Here is a tiny trained network, its code and every weight. The questions are about switching its units off for an input and a target symbol, where a switched-off unit gives its printed mean instead of its output.

import numpy as np


def w(rows, s, z=0):
    codes = np.array(rows[::2]) - 128.0
    scale = np.full(codes.shape[1], s)
    scale[-1] = z or s
    return codes * scale


def norm(h):
    return h / np.sqrt((h * h).mean(-1, keepdims=True) + 1e-5)


def f(y):
    return y / 2 * (1 + np.tanh(0.7978845608 * (y + 0.044715 * y**3)))


def softmax(a):
    e = np.exp(a - a.max(-1, keepdims=True))
    return e / e.sum(-1, keepdims=True)


def log_softmax(a):
    a = a - a.max(-1, keepdims=True)
    return a - np.log(np.exp(a).sum(-1, keepdims=True))


def net(x, mask):
    ids = ['ΓΘΦΩβεζηλμξπστψ'.index(c) for c in x.split()]
    T = len(ids)
    res = E[ids] + P[:T]
    u = 0
    for l in range(3):
        q, k, v = (norm(res) @ M[l].T for M in (Q, K, V))
        z = softmax(np.where(np.tri(T) > 0, q @ k.T / 3**0.5, -1e9)) @ v
        res = res + np.where(mask[u], z, O[l][:, -1]) @ O[l][:, :-1]
        u += 1
        y = f(norm(res) @ A[l][:, :-1].T + A[l][:, -1])
        res = res + np.where(mask[u : u + 12], y, B[l][:, -1]) @ B[l][:, :-1]
        u += 12
    return log_softmax(norm(res)[-1] @ U[:, :-1].T + U[:, -1])


Q, K, V, O, A, B = {}, {}, {}, {}, {}, {}
E = w([
[176,177,143,107],'Γ',
[104,72,86,123],'Θ',
[150,79,94,158],'Φ',
[189,135,127,121],'Ω',
[144,154,170,175],'β',
[87,127,129,71],'ε',
[99,122,255,114],'ζ',
[117,204,108,145],'η',
[138,141,107,86],'λ',
[86,105,122,183],'μ',
[91,130,141,65],'ξ',
[86,96,110,96],'π',
[237,174,155,122],'σ',
[136,15,177,100],'τ',
[94,116,120,97],'ψ',
],0.026)
P = w([
[33,239,229,106],'0',
[80,208,215,160],'1',
[62,178,220,153],'2',
[94,172,216,192],'3',
[122,136,204,232],'4',
[123,99,191,236],'5',
[124,48,182,253],'6',
[109,51,186,241],'7',
[133,123,236,202],'8',
],0.0021)
Q[0] = w([
[19,119,5,22],'L0H0',
[108,146,111,101],'L0H0',
[114,181,35,35],'L0H0',
],0.023)
K[0] = w([
[72,200,2,129],'L0H0',
[109,142,101,119],'L0H0',
[132,214,36,50],'L0H0',
],0.021)
V[0] = w([
[254,121,199,68],'L0H0',
[140,148,227,216],'L0H0',
[216,200,105,126],'L0H0',
],0.0056)
O[0] = w([
[254,104,132,200,254],'L0H0',
[146,243,230,132,188],'L0H0',
[183,197,60,181,151],'L0H0',
],0.0058,0.0029)
A[0] = w([
[118,100,4,88,106],'L0N0',
[178,159,129,159,164],'L0N1',
[201,48,79,138,250],'L0N2',
[57,156,61,217,186],'L0N3',
[41,171,169,167,14],'L0N4',
[75,179,172,253,108],'L0N5',
[104,218,78,94,25],'L0N6',
[130,117,221,77,112],'L0N7',
[41,172,174,61,204],'L0N8',
[111,96,237,197,24],'L0N9',
[187,146,44,107,189],'L0N10',
[53,125,103,167,91],'L0N11',
],0.013,0.0026)
B[0] = w([
[70,196,154,179,202],'L0N0',
[122,188,148,110,242],'L0N1',
[119,214,191,76,254],'L0N2',
[190,52,114,52,169],'L0N3',
[217,126,120,163,158],'L0N4',
[111,147,1,151,202],'L0N5',
[75,63,143,61,142],'L0N6',
[60,130,181,112,184],'L0N7',
[188,215,189,122,210],'L0N8',
[110,73,162,204,191],'L0N9',
[66,178,161,154,220],'L0N10',
[214,122,141,131,159],'L0N11',
],0.021,0.006)
Q[1] = w([
[154,139,26,57],'L1H0',
[189,74,119,33],'L1H0',
[248,10,84,109],'L1H0',
],0.017)
K[1] = w([
[91,172,42,84],'L1H0',
[114,177,124,49],'L1H0',
[183,252,136,64],'L1H0',
],0.019)
V[1] = w([
[176,45,98,190],'L1H0',
[116,104,193,252],'L1H0',
[100,110,60,251],'L1H0',
],0.015)
O[1] = w([
[194,70,80,148,2],'L1H0',
[93,42,141,248,225],'L1H0',
[140,137,68,223,104],'L1H0',
],0.013,0.0072)
A[1] = w([
[187,24,129,117,121],'L1N0',
[250,122,178,132,96],'L1N1',
[163,156,63,173,177],'L1N2',
[90,110,84,134,199],'L1N3',
[196,139,123,112,104],'L1N4',
[163,112,125,93,10],'L1N5',
[65,112,160,129,142],'L1N6',
[144,176,92,82,2],'L1N7',
[103,147,104,63,110],'L1N8',
[109,213,112,127,163],'L1N9',
[129,155,118,130,146],'L1N10',
[110,83,189,128,197],'L1N11',
],0.019,0.0039)
B[1] = w([
[176,3,78,108,140],'L1N0',
[155,26,104,175,167],'L1N1',
[138,20,130,103,193],'L1N2',
[192,120,150,118,134],'L1N3',
[161,86,157,150,143],'L1N4',
[109,119,147,170,122],'L1N5',
[132,157,166,70,192],'L1N6',
[158,177,126,159,155],'L1N7',
[181,139,97,115,178],'L1N8',
[85,76,73,101,254],'L1N9',
[112,115,125,111,153],'L1N10',
[170,137,143,64,189],'L1N11',
],0.023,0.0093)
Q[2] = w([
[184,166,78,108],'L2H0',
[181,114,18,183],'L2H0',
[5,158,147,113],'L2H0',
],0.024)
K[2] = w([
[185,198,112,123],'L2H0',
[136,181,46,137],'L2H0',
[3,112,185,150],'L2H0',
],0.028)
V[2] = w([
[85,33,107,8],'L2H0',
[200,213,105,65],'L2H0',
[167,196,67,126],'L2H0',
],0.015)
O[2] = w([
[143,10,146,82,253],'L2H0',
[229,230,75,56,246],'L2H0',
[185,182,69,178,62],'L2H0',
],0.013,0.0033)
A[2] = w([
[89,207,171,105,109],'L2N0',
[135,167,145,120,3],'L2N1',
[74,234,89,201,48],'L2N2',
[143,123,130,97,74],'L2N3',
[198,89,47,95,117],'L2N4',
[169,140,123,192,161],'L2N5',
[217,188,112,175,103],'L2N6',
[169,125,110,196,77],'L2N7',
[121,221,123,153,96],'L2N8',
[190,206,253,175,126],'L2N9',
[226,160,75,56,188],'L2N10',
[112,143,105,50,123],'L2N11',
],0.017,0.002)
B[2] = w([
[92,88,112,239,255],'L2N0',
[109,144,82,123,153],'L2N1',
[65,19,235,30,162],'L2N2',
[115,110,127,124,146],'L2N3',
[162,85,50,27,166],'L2N4',
[115,130,4,108,153],'L2N5',
[224,127,76,187,149],'L2N6',
[50,172,34,111,162],'L2N7',
[28,175,136,116,179],'L2N8',
[205,140,208,231,207],'L2N9',
[210,78,16,183,247],'L2N10',
[119,61,120,146,225],'L2N11',
],0.019,0.0099)
U = w([
[40,186,32,88,91],'Γ',
[93,107,97,14,47],'Θ',
[113,213,136,33,125],'Φ',
[110,255,101,155,101],'Ω',
[78,97,60,201,96],'β',
[179,191,153,119,92],'ε',
[132,139,172,189,138],'ζ',
[153,153,98,115,239],'η',
[46,134,124,111,254],'λ',
[148,22,111,108,72],'μ',
[167,168,152,99,152],'ξ',
[181,120,134,93,101],'π',
[166,179,89,191,140],'σ',
[113,83,178,57,134],'τ',
[205,122,139,138,124],'ψ',
],0.024,0.0094)

Each question gives the input, a string of symbols that net reads in full, and the target symbol t.
The units are the heads (3 rows each of Q, K, V and O) and the neurons (one row each of A and B). Each row of codes is followed by its name. A weight is (code - 128) times the scale printed after its matrix; where a second scale follows, it is the last column's (O, A, B and U).
mask holds one flag per unit, layer by layer, with each layer's heads first. A switched-off unit (its flag False) gives its mean, the last column of its rows in O or B, instead of its output. The means were averaged over made-up inputs and are rounded, as every weight is.
A unit's drop is (log p(t) with every unit on - log p(t) with that unit switched off) / (log p(t) with every unit on - log p(t) with every unit switched off).
The circuit of an input: a set's keep is (log p(t) with only the set's units on - log p(t) with every unit switched off) / (log p(t) with every unit on - log p(t) with every unit switched off). Starting from the 12 units with the biggest drops (on a tie, the unit counted first), units are removed one at a time, each time the one whose removal leaves the highest keep (on an exact tie, the one counted first), for as long as the keep stays at least 0.8.
units of the circuit, in order: the units of the circuit, biggest drop first
unit that matters most: the unit with the biggest drop
k most important neurons: the k neurons with the biggest drops, biggest first
top k neurons in layer l: the k neurons of layer l with the biggest drops, biggest first
input Ω β σ Φ Γ Ω, target β: unit that matters most : L1H0
input Θ Γ Θ Φ Φ Ω ψ ξ Φ, target Φ: units of the circuit, in order : (L0N2, L1H0, L0N9)
input ζ Φ β σ, target β: 3 most important neurons : (L0N9, L0N8, L0N2)
input Φ λ Φ, target λ: 2 most important neurons : (L0N0, L0N2)
input Γ τ ψ ε Γ β Γ Ω, target β: units of the circuit, in order : (L0N9, L0N2, L1H0)
input Γ Φ λ Γ Φ τ τ ε, target τ: top 2 neurons in layer 2 : (L2N8, L2N7)
input ε ξ Θ σ Φ, target Φ: units of the circuit, in order : (L1H0, L0N2)
input Ω Ω Γ, target Γ: 2 most important neurons : (L1N9, L0N8)
input Γ Γ ζ Ω τ σ Φ, target τ: units of the circuit, in order : (L0N2, L0N8, L1H0)
input Φ Φ Ω σ, target σ: top 2 neurons in layer 0 : (L0N2, L0N0)
input β ε Γ λ ε, target λ: units of the circuit, in order : (L0H0, L0N0, L2N10)
input Γ Γ λ Ω σ σ, target λ: 3 most important neurons : (L0N10, L1N9, L0N8)
input η ζ μ ψ Ω ζ Φ τ σ, target τ: 3 most important neurons : (L0N2, L0N5, L0N8)
input Γ Γ ζ ψ, target ζ: most important neuron : (L0N8)
input Φ Θ Ω Ω ψ, target ψ: top 4 neurons in layer 0 : (L0N8, L0N10, L0N5, L0N9)
input Γ ε τ Γ ζ Ω σ, target ζ: 2 most important neurons : (L0N2, L0N9)
input ζ π σ Γ Φ, target ζ: 2 most important neurons : (L0N2, L0N9)
input Θ τ Γ ζ π, target ζ: 4 most important neurons : (L0N2, L0N0, L0N9, L0N7)
input Γ Φ σ σ ε, target ε: 3 most important neurons : (L0N8, L0N5, L1N2)
input Φ μ ε τ Φ Θ, target τ: unit that matters most : L2H0
input ζ Φ ψ Ω ξ Θ, target ζ: 2 most important neurons : (L0N0, L0N2)
input μ ζ Φ Γ Ω β Γ, target β: 2 most important neurons : (L0N8, L0N9)
input π σ λ Φ, target λ: top 2 neurons in layer 0 : (L0N0, L0N8)
input Φ β Γ π ζ Γ σ, target ζ: 2 most important neurons : (L0N7, L2N9)
input Φ σ μ β Ω Γ Γ Γ Γ, target β: 3 most important neurons : (L0N9, L0N8, L0N2)
input Γ Φ ζ Ω Γ, target ζ: top 2 neurons in layer 0 : (L0N9, L0N2)
input ψ η Θ ψ, target ψ: unit that matters most : L0N8
input ζ Ω Θ, target ζ: top 2 neurons in layer 0 : (L0N0, L0N9)
